Below is a small trained network, with its code and all its weights. Each question gives an input and a class and asks what happens when units are switched off, that is, made to give their printed mean instead of their output.

import numpy as np


def w(rows, s, z=0):
    codes = np.array(rows[::2]) - 128.0
    scale = np.full(codes.shape[1], s)
    scale[-1] = z or s
    return codes * scale


def norm(h):
    return h / np.sqrt((h * h).mean(-1, keepdims=True) + 1e-5)


def f(y):
    return y / 2 * (1 + np.tanh(0.7978845608 * (y + 0.044715 * y**3)))


def log_softmax(a):
    a = a - a.max(-1, keepdims=True)
    return a - np.log(np.exp(a).sum(-1, keepdims=True))


def net(x, mask):
    res = np.array(x, float).reshape(1, 6) / 4 @ E
    u = 0
    for l in range(3):
        y = f(norm(res) @ A[l][:, :-1].T + A[l][:, -1])
        res = res + np.where(mask[u : u + 12], y, B[l][:, -1]) @ B[l][:, :-1]
        u += 12
    return log_softmax(norm(res)[-1] @ U[:, :-1].T + U[:, -1])


A, B = {}, {}
E = w([
[192,70,236,208,131,214,96],'x0',
[129,128,128,129,127,128,129],'x1',
[126,129,128,129,127,129,127],'x2',
[67,181,150,223,130,157,255],'x3',
[132,61,108,74,59,185,202],'x4',
[42,62,55,207,136,152,69],'x5',
],0.0096)
A[0] = w([
[140,151,104,180,131,119,183,42],'L0N1',
[117,192,168,152,133,89,82,64],'L0N2',
[69,74,73,211,127,109,103,70],'L0N3',
[96,177,166,179,140,110,210,43],'L0N4',
[167,87,225,197,111,169,106,2],'L0N5',
[78,155,175,169,158,117,196,67],'L0N6',
[204,254,199,59,96,116,163,5],'L0N7',
[172,188,190,77,139,116,157,93],'L0N8',
[129,207,142,185,175,44,70,32],'L0N9',
[128,85,96,102,43,164,185,93],'L0N10',
[124,196,167,199,158,62,74,50],'L0N11',
[93,202,49,84,136,62,156,18],'L0N12',
],0.0085,0.0087)
B[0] = w([
[120,121,137,141,82,115,116,114],'L0N1',
[174,137,94,91,142,187,143,149],'L0N2',
[143,85,99,152,200,77,168,250],'L0N3',
[139,171,119,185,67,72,145,215],'L0N4',
[110,132,207,115,124,163,87,197],'L0N5',
[181,168,111,160,56,75,89,218],'L0N6',
[164,33,151,125,233,50,207,242],'L0N7',
[147,1,96,177,197,86,168,231],'L0N8',
[147,205,34,83,178,227,95,221],'L0N9',
[168,202,75,96,201,204,128,224],'L0N10',
[183,195,54,103,178,241,125,223],'L0N11',
[48,170,170,50,138,114,115,245],'L0N12',
],0.0091,0.0025)
A[1] = w([
[162,82,122,75,122,93,55,43],'L1N1',
[73,102,165,81,159,152,139,37],'L1N2',
[47,188,176,222,70,104,179,5],'L1N3',
[173,59,158,70,148,56,66,12],'L1N4',
[106,205,107,173,115,165,182,38],'L1N5',
[169,120,105,69,105,97,3,17],'L1N6',
[226,127,251,244,178,171,79,158],'L1N7',
[89,88,121,89,77,190,205,13],'L1N8',
[17,71,58,188,128,141,79,62],'L1N9',
[101,187,186,181,219,48,74,133],'L1N10',
[95,170,126,105,92,200,98,25],'L1N11',
[34,181,79,70,148,49,153,131],'L1N12',
],0.0072,0.003)
B[1] = w([
[137,185,125,184,93,104,153,152],'L1N1',
[120,131,130,125,113,135,135,118],'L1N2',
[172,154,121,163,63,104,92,172],'L1N3',
[128,161,130,180,83,102,159,164],'L1N4',
[177,121,138,137,85,113,83,167],'L1N5',
[181,168,133,181,79,115,123,163],'L1N6',
[38,157,142,60,126,106,134,254],'L1N7',
[166,179,96,120,146,158,112,138],'L1N8',
[192,96,166,122,198,63,203,183],'L1N9',
[153,112,71,74,117,206,166,192],'L1N10',
[144,116,122,104,167,112,156,124],'L1N11',
[79,115,246,137,118,173,100,229],'L1N12',
],0.011,0.006)
A[2] = w([
[150,87,63,84,70,232,193,3],'L2N1',
[138,93,84,65,91,173,164,75],'L2N2',
[74,51,71,206,167,131,93,76],'L2N3',
[189,106,96,99,45,85,27,60],'L2N4',
[106,41,75,171,179,92,113,71],'L2N5',
[111,175,89,168,36,108,171,111],'L2N6',
[130,63,113,151,170,93,148,70],'L2N7',
[81,95,245,152,116,210,76,22],'L2N8',
[6,153,111,54,107,78,132,42],'L2N9',
[149,145,103,86,69,58,73,112],'L2N10',
[132,201,120,137,168,193,160,150],'L2N11',
[85,108,88,142,124,148,116,81],'L2N12',
],0.011,0.0063)
B[2] = w([
[159,246,39,114,207,139,58,164],'L2N1',
[112,173,77,142,149,145,86,144],'L2N2',
[189,133,128,39,182,54,197,185],'L2N3',
[112,127,122,227,57,108,149,177],'L2N4',
[157,115,125,89,74,143,178,185],'L2N5',
[156,46,163,212,98,124,65,220],'L2N6',
[167,169,178,92,155,94,162,169],'L2N7',
[19,96,182,88,121,136,87,195],'L2N8',
[45,52,225,82,120,177,71,206],'L2N9',
[119,101,166,197,133,167,161,176],'L2N10',
[142,97,75,125,86,140,72,254],'L2N11',
[166,173,170,120,129,122,161,118],'L2N12',
],0.011,0.0053)
U = w([
[31,103,201,86,113,141,84,151],'0',
[179,96,128,93,162,56,219,184],'1',
[149,128,123,253,50,107,110,96],'2',
[144,199,43,103,158,184,60,2],'3',
],0.02,0.00061)

Each question gives the input, the list of numbers given to net, and the class t.
The units are the neurons (one row each of A and B). Each row of codes is followed by its name. A weight is (code - 128) times the scale printed after its matrix; where a second scale follows, it is the last column's (A, B and U).
mask holds one flag per neuron, layer by layer. A switched-off neuron (its flag False) gives its mean, the last column of its row in B, instead of its output. The means were averaged over made-up inputs and are rounded, as every weight is.
A unit's drop is (log p(t) with every unit on - log p(t) with that unit switched off) / (log p(t) with every unit on - log p(t) with every unit switched off).
The circuit of an input: a set's keep is (log p(t) with only the set's units on - log p(t) with every unit switched off) / (log p(t) with every unit on - log p(t) with every unit switched off). Starting from the 12 units with the biggest drops (on a tie, the unit counted first), units are removed one at a time, each time the one whose removal leaves the highest keep (on an exact tie, the one counted first), for as long as the keep stays at least 0.8.
units of the circuit, in order: the units of the circuit, biggest drop first
top k neurons: the k neurons with the biggest drops, biggest first
top k neurons in layer l: the k neurons of layer l with the biggest drops, biggest first
drop when u is switched off: that unit's drop, to one decimal
input [4,6,8,-5,6,4], class 3: units of the circuit, in order : (L2N1)
input [-7,-8,-4,-6,1,-7], class 0: top 2 neurons : (L2N9, L0N12)
input [-7,1,5,7,4,-6], class 0: units of the circuit, in order : (L2N9, L1N12)
input [-3,-2,2,6,-6,-1], class 2: top 2 neurons : (L0N4, L2N6)
input [4,0,-1,7,-8,-3], class 3: units of the circuit, in order : (L0N11, L0N9)
input [1,-1,1,-5,-2,5], class 1: top 2 neurons : (L1N9, L0N3)
input [6,6,2,-6,-7,-4], class 3: units of the circuit, in order : (L1N12, L1N10)
input [-6,5,-3,-7,-5,-3], class 2: top 3 neurons : (L1N6, L1N7, L2N4)
input [5,7,-6,7,5,7], class 1: units of the circuit, in order : (L2N3, L1N12)
input [7,-8,1,7,-8,-3], class 3: top 3 neurons in layer 1 : (L1N12, L1N7, L1N10)
input [-4,-7,6,-3,-2,5], class 1: top 2 neurons : (L1N9, L1N7)
input [3,3,0,-4,-3,-3], class 2: top 2 neurons : (L1N6, L1N4)
input [-7,2,-2,1,-7,-6], class 0: top 3 neurons : (L0N12, L1N12, L2N9)
input [7,-5,-7,6,3,-2], class 0: units of the circuit, in order : (L1N7)
input [3,-5,1,2,-4,4], class 1: top 3 neurons : (L0N3, L1N12, L2N3)
input [4,8,4,-5,-2,-5], class 1: top 3 neurons : (L1N12, L0N7, L0N8)
input [8,3,6,4,-8,-3], class 0: top 2 neurons in layer 0 : (L0N5, L0N10)
input [3,-4,-4,-5,-4,-4], class 2: top 2 neurons in layer 0 : (L0N3, L0N10)
input [-3,-8,6,5,-7,7], class 1: top 2 neurons : (L2N3, L0N3)
input [-3,7,-1,-7,0,5], class 2: drop when L1N6 is switched off : 0.1
input [-8,-7,6,0,0,-7], class 0: drop when L0N12 is switched off : 0.2
input [5,0,-7,0,6,-2], class 3: drop when L1N12 is switched off : 0.4
